Each row has a class, written as a number after it.
[ -40  182  135 -138 -413  316  -33  187  214   71  425 -301  -47 -363
   35 -129  -37  -54  160   74  150  -72 -423 -157 -136   46  162 -132
  326  457  189  -91 -446   48  206 -115  -33 -470  -68 -172 -216   99] -> 3
[ -21  -79 -289  -23  130 -246  274 -108   62  -10 -171  413   73  189
   53   59  -57   90  -23  329   11    9  177  244 -167  367  334   73
  104 -264 -319  176  453 -106 -333   23  -28  139   55  166 -172   -5] -> 10
[ 320  -78  -30  -31 -273  138 -196 -198 -221   81  260 -299  329    5
  201  151 -215  248 -120 -214  427 -108   37   95 -185 -267  174   18
  202  299 -148  157 -212   29  161   -1  -76  -93  238  297  410 -313] -> 2
[-181  -77 -131  -97   73 -197 -351  -75  -97  229  110  420  -36  123
  164  115   25 -289 -163  -39  -46  435  166  134 -206   21  -93  217
   32  -36 -147  109  429 -277    7 -121   63 -138 -262  -97 -122  110] -> 2
[  93   25  121  -25  289  -27 -337 -116  -68  -90   51   93    6  167
   46 -101  -16  419  165 -113   -8 -100   72 -204 -383  -84  135 -147
 -195  -48 -281  105  211 -114  169 -208  -36 -222   32 -124  -58 -298] -> 4
[  -9  283  194  -41 -167  351 -214   91  236  136   92  -24   39   97
   63 -316   81  257  218  -15  -24  -56 -254   50  -12  -33  155 -264
   68  332 -143  180 -483 -206    8   74  -57 -328  -31 -172  183  -36] -> 10
[ 166   59  116  136  279  149  273 -110  142  121   43 -115   18   99
    8  -15   58   41  -11  117  -75  -59  198  -51  -43  262  173  -23
 -211  242 -151 -312  182  133   66  -25  -54  133 -158  210  142  -11] -> 10
[ 120 -128  -65  105  -55  -21   93 -196 -190  -84   90   38   97  -42
 -104    3 -200 -151 -231   29  155 -270 -117  -44   26 -142  104    6
 -186 -106 -101 -278  -40   46  101  155  199  -66   77  178  -79 -117] -> 4
[  62  340  -27  158  -33  -62  -92  -16    9  -88 -170  -92 -171  273
  -25   23  209 -340  -17 -138  239  170  215  308  514  115 -214   26
    2  277  370   46  155  -71  -18  349 -252 -432  -67 -169 -311  153] -> 7
[ 332  -34 -290  101 -565  -43  195  119  101   20  -54 -336  -60 -176
  111 -195 -151 -515  -31 -110  104   85  281   95   65  -20 -129  255
  443  126   27   68   44  158 -194  -13  -94   92   47  433  294   46] -> 0
[ 163   68  -62  167 -320  110 -110  -57  208   78    9  117  -61  195
  -98 -274   63 -173  177  -58   79  -85  416  125  256 -225  192  254
   98  186 -250 -211 -230 -117   64  100 -185 -544 -109  -87  189 -396] -> 2
[  91   50 -122   32  135   -1   52 -179  -50  -46 -104  256  -97  181
  -35 -149  -28   97   42   26  124  -42   55   77 -191  133   -5   59
  -97   26 -131  -13  450  -19 -116  -51 -162 -350  -11 -159 -182 -329] -> 7
[  16  -61 -242   36   18   20   50 -120 -220  140  -87  491 -119  460
   42  -83   90   -7 -226  -90   46   58   35   70 -204 -308  -64  -85
 -332  -21   37   -8  576  -56 -110  118  134 -133   71 -238 -275 -259] -> 10
[ 229  538 -112  -39  126  604  -38    6   28  117   23   -1  -41  -59
  179 -226  211 -224 -159  533  -72  198 -444   89  405  399 -176   85
 -289  -54 -701 -356 -505   16 -326  -22 -373 -129 -153   30  673  304] -> 7
[  10  182   68 -124  191   85 -181   35   65   30 -168 -407   71  -28
  105  164  303   83  204   26  -73  290   25  -33  151  277   13   48
  -50 -143   88  328   52  137 -141 -168 -324  173  -46   84  284   96] -> 8
[ 228 -233 -113 -180   22  157  218 -143   27  -80  -61  471   47  169
  -26 -141  -67  -58 -130  248    0   -9  264  -75 -299  -15  316  -65
   -5  -15 -439  -44   75 -274 -297 -135  -18 -390 -317 -166   23 -345] -> 11
[ -73  344  209  101  -36  160 -194   51   87  126 -166   29  168  218
  228 -268  114  326  -98 -381  496  170 -603  188  162   -4 -148 -464
 -402  244  358  392  171  -47 -178  269 -292   86  398   16  -99  111] -> 9
[ -38 -100  227 -169 -299  311  332   -8 -115    7  292   12   -6 -236
  -14   10 -246   18 -297   39  380 -154 -640 -149 -103 -190  213 -379
 -343   30  184 -587 -620  146  317  218   48 -159  -44 -167 -401   24] -> 8
[  16  -15 -257  -55  112 -133  -35   -8   36  -70  130  445  133  322
  140  122  -15  -58  -23  -33  -72   48  186  258 -223  -49  -24  175
  295  224   -1  107   31 -215   68  -72  -19 -186  -75   32  -80  179] -> 10
[ 200  108  237  135  146   14  -94 -248   20   90   58  151   68  147
   82  -70   66  202  113  103   26 -209  314  -35  -76   86  129  -29
  -71   77  -11  -64   26 -250   28 -170  -35  -30  -82 -145 -184 -228] -> 7
[ -18  -40 -240  -86  -32 -103  192  214 -150   46  202 -194 -170 -160
   35  282   58 -297  -93  -39 -242   13  -52  -39   -9  -63  -13 -112
  107   55 -105 -106   14   62   93  187   25    0  225   89   -6   88] -> 6
[-106 -157 -275  158 -357 -142 -104   10 -129  -36 -175  429   46   26
  -20 -371  -89 -160  -69  -50 -129  363   -3  333 -403 -286 -409   17
  106   21 -118  447  155 -126 -316  324 -104  -18  139  -16  -64 -113] -> 6
[-122   35  -92 -146  240   77 -292  249 -110 -120   89  -29  -65  252
  214  149  170 -206   36  -91 -253  194  101  -67 -214 -152  -45 -179
  180  293  -76  324  -31 -245  -53 -115 -128 -172  -32 -268   83   51] -> 5
[ -90  179  -99   53 -100   78  -36  148  104  144   36    8 -348  -38
  186 -159  -40 -114   41  165  -10   -7   88    8 -230  -36  110  -70
  -14 -166 -197 -185 -164  -34  -37 -178  -18   59  -43 -302 -134   56] -> 1
[ 102   16 -261  -76 -270  280  -49  -43  112  -97  -65   60 -178  387
 -137   29  216   52  103  183  124   42   90   65  226   42   78  142
  -36  -50  -63   35  -76  123 -224  -77   70   83  -39   58  741   -2] -> 0
[ 133  172 -262  198 -438  196 -180  -54  -76 -218 -147  -27  137   41
   32 -176   77 -145  103 -101  -99  170  105  286 -136 -199  -48  150
  192  337  -28  232    9 -126 -147   99 -257 -178  121   29 -123 -225] -> 8
[ 158 -282  -36  -93  237 -390  116   43  -94 -130  -32  168  183   58
   98   69 -217  126  127 -142 -145  -63  193   67 -289  -36  -73   87
  298 -244   51  109  159  -45  158  -19  131  319  -31  109  -17   44] -> 6
[-201  346  196   39 -312  674  107  124 -211   45  200 -231 -174 -163
  -53  171  274  189 -256  184  536   76 -605  -27  246   60   65 -220
 -260  183   89 -155 -448  166 -281  -18  -63   42  100 -343  -56  168] -> 5
[  81  -36   78   81  259 -148   -3   59   17  145  220   17 -131  208
  -23  108  161  -26   99 -191 -191  -48  257  -78 -192  -51  -29   56
 -101   64  161  -18  325  -66   69 -143  -45  136   18 -256  -62 -196] -> 5
[ 213  107  -78   74  147  -57   31  -43  107   78   12  -81  169  -57
  135  -16 -161 -111    9  -75  120 -125   53  241   17  128  109  176
  176  159  -74 -225 -127  -72  214  118  -55 -173 -156  125  157  174] -> 8
[ 124   35  -45  165 -354   77  -30  -27  208   11   36 -329   66 -187
 -112   36  108 -282   80   85   11   75  196  168   80   63 -133  257
  161  -41   84  -61 -106  126    3   51  -34  -99  -26  314  322  130] -> 9
[-173 -188  254  -81  421 -115    6   73  -79  -26  188  156  -35  158
 -105   40  -57  220  -19 -115  -29 -132 -127 -349 -137  -41   78  -90
    6  -82 -136   15   59  101  176 -122  231 -101 -155 -175  -25  -18] -> 4
[ -77  -77  131  -13  421 -126   30  -87  -27  118   42   45   69   48
 -159  133   99   21  -83   10  -55  -11   39  -20  228   38    4   -8
 -339 -101  -69 -160   21  -17  150  129  -76  -69  -89 -163   -8   43] -> 4
[-442   -1 -298  199  415 -226 -294 -156  169  -36 -368  114    7  189
 -296  138  396  127  201 -103  130  211  475  393  -68  391 -110  317
 -351   43  -84 -257  549  -49  147  -39  -99 -191 -304  402  136  251] -> 5
[ 306   34  -28  152 -264  180    5   67  115  -37   10 -166  249  -76
   31 -124  104  -92  169  -90 -120   24  260  265   79 -105 -204  223
  263  231    4  -50 -333 -147   70    0 -168 -110  -51  -90  115    4] -> 11
[ 171 -116  356 -131  393   15  133   21  -67 -199  -74 -261   90   94
 -218  158   49  487  184 -240  -56    8   35 -249  378  136   25  110
 -162 -161  -72  112 -270  158   47 -303 -262  335  -30  -75  357  -80] -> 5
[  70  256  -86  -95 -478  415  -28   17 -161  220  334  217   -6 -147
  231 -154 -153 -219 -386  261  165    9 -595   60  201 -228   10   18
  112  414 -203  176 -779  -47 -218  -66 -184 -296  181 -166 -110 -136] -> 5
[ 289  -20  224  109  190  117    6   10 -244 -115 -122  -33  180  128
   -5 -397  -60  205   37 -238 -166  -24 -102 -102   16 -355 -235 -339
 -249  -65 -120  364 -304 -188 -220  241 -191  102   88 -267  103 -446] -> 6
[ 145  -40  135  -91  -61  106   83   41   60  110  -25  196  164   35
   97 -153   84  308  128 -102  183  -77   33    2  -81  -29  197 -172
   91   58   65  154  -14 -243 -117  -28  -62 -155  -18 -303 -110 -203] -> 1
[  63 -273  123  -16  202 -146  263   64  -62  212   56 -283   48 -212
  -41  160   44 -173 -153  -98   35    8   97  -99  239   71 -141 -142
 -368 -323  -99 -202   32  -41   78   52  -46  169   18   58   42   53] -> 9
[ 100  -18   16  -20  -52  -16  -76   62  -62  -58   -6 -221   96   19
  126  228  153  -25   54  -66  168  161  208  127    9  152 -166  121
   34  141  111   73  210   14   44 -396 -307  239  113 -134 -161  207] -> 11
[   6  253  353 -179 -208  247  -72   84  101   -4   77 -316  -28 -516
 -136 -117 -267   99   62  208   54   84 -632  -87  -30  134   32   30
  219  167  -16   89 -396  396   48  -58    8   69 -167  220  158  155] -> 9
[ -44 -164  274  285  356 -348  -75 -244 -270  243  177   58   98  -61
  -55   40  -45  222  -94 -123 -294  -38   43 -291 -122 -218  -98 -135
 -459 -245   64 -212   14  -11  286  296  134  366  166   12 -212  -67] -> 3
[-167 -174   31  -88  112  -90  197   73   90  -45   16  -84 -220  -65
 -276  216  115 -215  -18  112  -62   89  184  -32  165  227  -67  148
 -141 -270  -25 -346  264  133   52 -114   75   51 -245  -80  -90  105] -> 11
[-128   33  -68 -188 -279  348 -136   36  -52 -110  134   48   11  231
  241 -182  156  597  284 -184   47   -2 -186  -85 -335 -148 -131 -266
  129 -100   20  185 -284  -90  104 -147   57 -168  190 -249  146 -236] -> 4
[ 251  -63 -465   50 -138 -309  319 -116  -71 -231   74  -52 -149 -210
  -80   68  -55 -171  218  -21 -111   25  623 -132  -24   59 -129  382
  326  -66   50 -281  269   83   99    1 -153   16   45  384   27 -261] -> 2
[ -95  250 -235   44 -141   62   -7  -40  150   26  112   17  -48   22
  -60  -57  -76   75    7  208  125 -142 -280  254  183   66 -110  207
  153  157   93 -178 -427  202  159   42   73  -77   20   93  170  307] -> 3
[ -61  -79   25 -146   93  -24 -141  108 -125 -113  161  -14  107  -69
   22    1   -3   61  184 -167 -117  130 -182 -146 -247 -129  -65  -35
   25   17   81   89 -135  -31  158  -98 -151  158   19 -190  -40   75] -> 4
[  63  205   74 -211   34    1 -294   -1 -212  -53  275 -485 -204 -284
   -4  414  -40   50  -17  151  251  -58 -308  -88   97  106   14  -62
 -221 -135   80 -147 -374  236  450 -158   95  -52  -38   44 -217  267] -> 4
[ 219  412  137  -60  397  415  -52 -160 -345  -68  105  173 -102   70
 -117  -11   72  236  -64  390  111  -99 -791 -230  -20  300  188    9
 -518 -274 -411 -459   82  300 -108   47  -29  -54 -135 -208  217  -91] -> 8
[ 295 -243 -137 -211  -72  131  240  101  -86  -71  228  -78  127  -82
   67  238 -101 -308  -96    8  106 -134   33  183  -54   45   46   53
  278  304  -58   45  -80  -99  -63 -112   73  -80 -153   91   57 -184] -> 11
[ -57   95  -40  -48 -230  349  166   -1  -39 -123  158  238 -160  116
   27 -204 -111  -43  -98  170  -69   40 -304  -36 -145  -73   93 -157
   92  234 -179  179 -245  -37 -303    0 -101 -107  101 -403   -2 -199] -> 4
[ -43  -53  -95 -155   20  -44   79   10 -133  -75  133  488   48  185
 -257 -123 -137   35  -21  272   54  -48 -456  -11 -130  -92  223   34
   -7 -214 -258   32  -96   -3  -78  113  -89 -294  -55 -486 -260 -149] -> 9
[  44   -4 -326 -140  205  -31  284   -8   49  159 -209  317   75  379
  138 -151  127   47   92   20   34   98   80  290   23  197 -112  -17
 -130 -277  -58 -167  -13 -145 -209  121 -153  384 -128 -118  537  147] -> 2
[  25  -96    6  -61  402 -211  205  118 -306 -271  -67   10 -113  -88
 -161  217 -315 -163 -226   92    3  113 -537  -99 -107   98   -5    6
 -218 -264   45  188  274  245 -112  -89  -95  276   20 -458 -508  222] -> 8
[ 216  -88  256  122 -110  104  139 -143  -77   48   82    6  249   30
   71   73  115  -46  -20  -98  142  -75  335   82   12   50  139   20
  123  286   69 -180  288 -175    1   54 -107 -123  -24  -14 -260 -253] -> 7
[   5  238  -13  -67  -12  -86  -74 -154    6  -96  118 -129    3 -148
  -77   56 -178   46    0   75   -6  -10   -7  -57 -122  145   91  103
  338  142   31 -228  -34   41  244   62   82 -117 -149  205   25  284] -> 7
[ -57   62 -160  -51 -553  440  -25  -73   41 -311   41 -288   -8 -231
 -116  128  -74  165  113   95  159  106 -214  -17  212   -1  185  128
  207  234   45 -273 -625  133  301   20   89  -74   33  145  268  341] -> 7
[  22 -139 -148 -125  213 -103  175   82   13  198   25   69    5   43
  165  113   95 -122   48  -72  165   -8  -11  215  -55  188  -45 -124
 -186  -94  120    7   67 -173  -74   67 -125  115  -43 -130   80   18] -> 8
[-290  -21  -91  -91 -128  136  150  227   -8  103  -78  225  -92 -111
 -185   31  112   13  -99  172    5  101 -452  285   37  -43 -360   30
   41 -218   78  -95 -323  127 -110  158  278  118 -101 -263  282  537] -> 6
[ 128   73  -11 -199  -15  273  181  150   25 -148   -4  -15 -117   -8
 -164 -221   -9  -42  -63  138 -268  -26 -369 -187  226  -85 -173 -130
 -175 -282 -327 -125 -495   55 -160  -54  -42   25  -25 -139  469   73] -> 6
[ 154   -7  236   11  266  164  229  -76   60  205  255  301  210  102
  192  -38  -81   63 -167  -53  200   55 -141   20  -10  152  324 -105
 -164  229 -170 -186 -137 -122  -97  187 -147  141 -188  146  182 -144] -> 2
[  34 -131  -89  -47  240 -393   16  -93   52  214  -72  405  105  294
  163 -192   66   58  188 -158 -224  165  432  101  -50   83  -93   59
  104  -73  -29  250   74 -318  -15   69 -212   59 -135  -20  -73 -157] -> 7
[ 194 -130  -36  -27  151  -70  115   46  -18   65  212   27   38  148
   39  121   16  146   53   11   69  -48 -138  -13 -154  153  107   20
 -169 -184  -81   36   16  115   30 -108 -124  108   68  -24    8 -100] -> 0
[ 162   17  111  146   40 -113   42 -326 -141   70 -289  245   25   32
 -139 -152   85 -317  -53  -92  113  119  311  -96  351  207 -125  262
  -78  105   65 -128  584  -87 -105   38  -47 -384 -248   52 -141 -107] -> 9
[-199   15  208 -286  491  334  345 -160 -249 -104   75  -26  -49  263
  -69  287   82  237 -372  228  215   38 -320  -95  151  253   72 -345
 -415  -92   -8   58  212  144 -283  -58  -73   18 -115 -397 -108 -216] -> 4
[ -41 -218 -154  -93 -142  -54   95   35  -20  -58  103  161   48   66
  -68  -42 -131    7   28 -134  -65   81   79   13  -82  -76  -26  160
  251   71 -151  -44   46  -58  159  -20  131  -86  -87   56   62   60] -> 10
[-274  -22 -323  190 -332 -114  -13  121   65  278  136 -155   23 -442
  -59   46  105 -596 -241   42   24  167  184   97   44 -302 -239  210
  318   -8  101    1   33    8 -194  336   55 -291   63  274  110   79] -> 2
[ 163   24   -9 -373  -61  389 -209   93 -157  -34  -24  160   79  166
   67  -78   63   94  166   18   98  102 -432  120   14  -47  -49  -33
   56   78  -74  -82 -414 -115  172  123  -18 -565 -238 -525  368   82] -> 5
[ 312  -38 -238   67   81  -40  339  163   36  -43  -26 -202  -11 -141
   -8  -40  -83 -560  -89  131 -153    0   53  -24  -38   81  375  -82
   10   55 -337  149 -183  -20 -352  206 -254  -31 -107  199    9 -153] -> 8
[-153  -84  -69  -84  224 -126   80  224   62  260  261   67   52  -15
   32  235  276 -211   94  -15 -169   19  175  -39   83  -37  232    5
  110  216  -15 -253 -188 -133  142  123  -71   10 -142  -16   26  202] -> 3
[ 118   84 -129   96 -106   58 -167  -46  -99 -116  -36   14  130  133
    4  -89   80  215  270  -97  -95   42 -174   88 -226  -48 -241  111
  147 -185   42  187  112   45  -14   98  -65 -107  265 -143  299  -55] -> 9
[ 285 -251   56   -7  570 -351  -60 -262 -101 -368  -98  201  -61  281
 -440  322 -181  -51  -74   10  -57  -85   78  -39 -447  175  109  178
 -359  -49   56 -188  899  303  262  -69  227 -172 -310  137 -236  -68] -> 11
[-197  -56   72   34  155  -36  -67   35  -36  125  205   10   27   50
 -111   78  277  226  229   33 -145  -69    7 -184  -44   -5   33  -85
 -179 -223   13 -248 -190  -73  221   48   50  104   -4 -268  -56   -4] -> 11
[ 252  258  118  247  384  144  -93 -149   97   36  -87    6  223   23
   30 -274 -288  -86 -311  -25   91  -32 -783  287  206  182  -56 -108
 -657 -123 -107  154   39   37 -171  386   23  -20   31  372  -27  -23] -> 10
[-105 -148 -266 -113  147 -159   83  235 -192 -172  -63  116 -442  256
 -212  236  183 -467  -67  -70  -89   77  343   18    8  -56 -116  -35
 -143  100  -51  -58  305  -53  -97 -209   57   70 -241 -251 -215   55] -> 1
[  98  113  -33  -66   -4  324   71  -65 -151   12  -92  -98 -163 -130
 -108 -123  -55  -14  -34  133 -124   41  -16 -316   22  -51  259   35
  -50   79 -427 -390   93  116   23  -51  241  104 -297  148  327 -104] -> 9
[ 203  187   87  228  133 -113 -137 -196   53  150   -5  -91   97  121
  -46 -156   49  126   57  126   -3 -178  -14   62   92   59  -33    3
 -241 -229   38   24 -118   78   67  169   35   61   35  137   98  -72] -> 6
[ -83 -184  -97 -339 -467  181   83  449  228  310  214  -34 -155   65
   31  -45   46 -637 -178  -99  -18  -61 -278  186   47 -308 -151 -147
  109  251   70 -237 -308    3  112  -35  110 -251  -92 -224  240  261] -> 0
[ 216  156  124  -54   61    5  -31  -96   12 -129   99 -250   -2  -79
 -127  125   51 -107  220  111 -122  -59  191  -31  136  161 -127  174
  185   65  103 -215 -111   92  209   62 -141 -315 -112   23  206   99] -> 10
[ -72   75 -247  -43  161   55   60 -110 -150   13    0  258  104   77
  -59  -81  -61 -152 -243  252   19   -4 -370   -4   20  -19   99  -97
 -150 -115 -161 -127   -9  -53 -152  357   32 -219  -23 -121  -33    2] -> 11
[  61  129  172  -65 -108  168  -97   94 -113   90  102  179  -66  -28
  -59 -177   -6  -29    1    8   45 -165 -373  -95  -90 -255   96  -86
  -88   12 -132 -207 -214   39   42    4   -7 -258  -11 -279 -120 -122] -> 6
[ 141   -2  168  318 -119  125   -5   24   92  -18  198  -99  138 -127
   42   45   71  108  238   79  -79  -52  113   31   63   97  173  128
  125  215   11  -64 -284  -82  200   19   21   85   30 -119 -262  -28] -> 11
[ -41   26 -126 -288   19  433  349  139  -35  -63   60   99 -230  231
  141   -5   10  222  -85   87  127 -110 -232  -62  -63   88   26 -123
    2 -193  -20 -546  210   71   63 -128  441  166 -196 -224  241   28] -> 5
[  34   -8  116  -72  249  -21 -320   53    8   36    8  -38  218  190
  -30  -42  137  290   92 -103 -158  130  122   14 -170  -70  -77  -28
   12  -12 -247  159  -33 -104  144  -91  -87  -87 -142 -149  263   83] -> 1
[ 180   45 -317   -9 -534  385  -92  -62 -278   10   97  397   63   87
  101 -310  -42 -148  -87  -85  -49 -106 -216   70 -486 -375   -1 -110
  401  501 -274  -61   92 -280  -92  260  310 -663   81 -141  239 -240] -> 6
[   5  301  122   74 -189  269 -258 -101 -113 -198  -16 -177  -35  -60
   22 -237  177  303  255   96 -143  183 -139 -220 -178   38 -187 -147
 -193 -163   55   47  -71  -72   22 -232 -204   37  122 -365 -243  -31] -> 6
[ 389  184  114   69  -58   99  110 -426 -164  199 -210  102   73  167
  212  -19   27 -207 -254  -50  439  133  471  337  152  365  -17   45
 -201  468   -3 -208  575 -209 -217  -14 -224   59 -186  245   17    0] -> 10
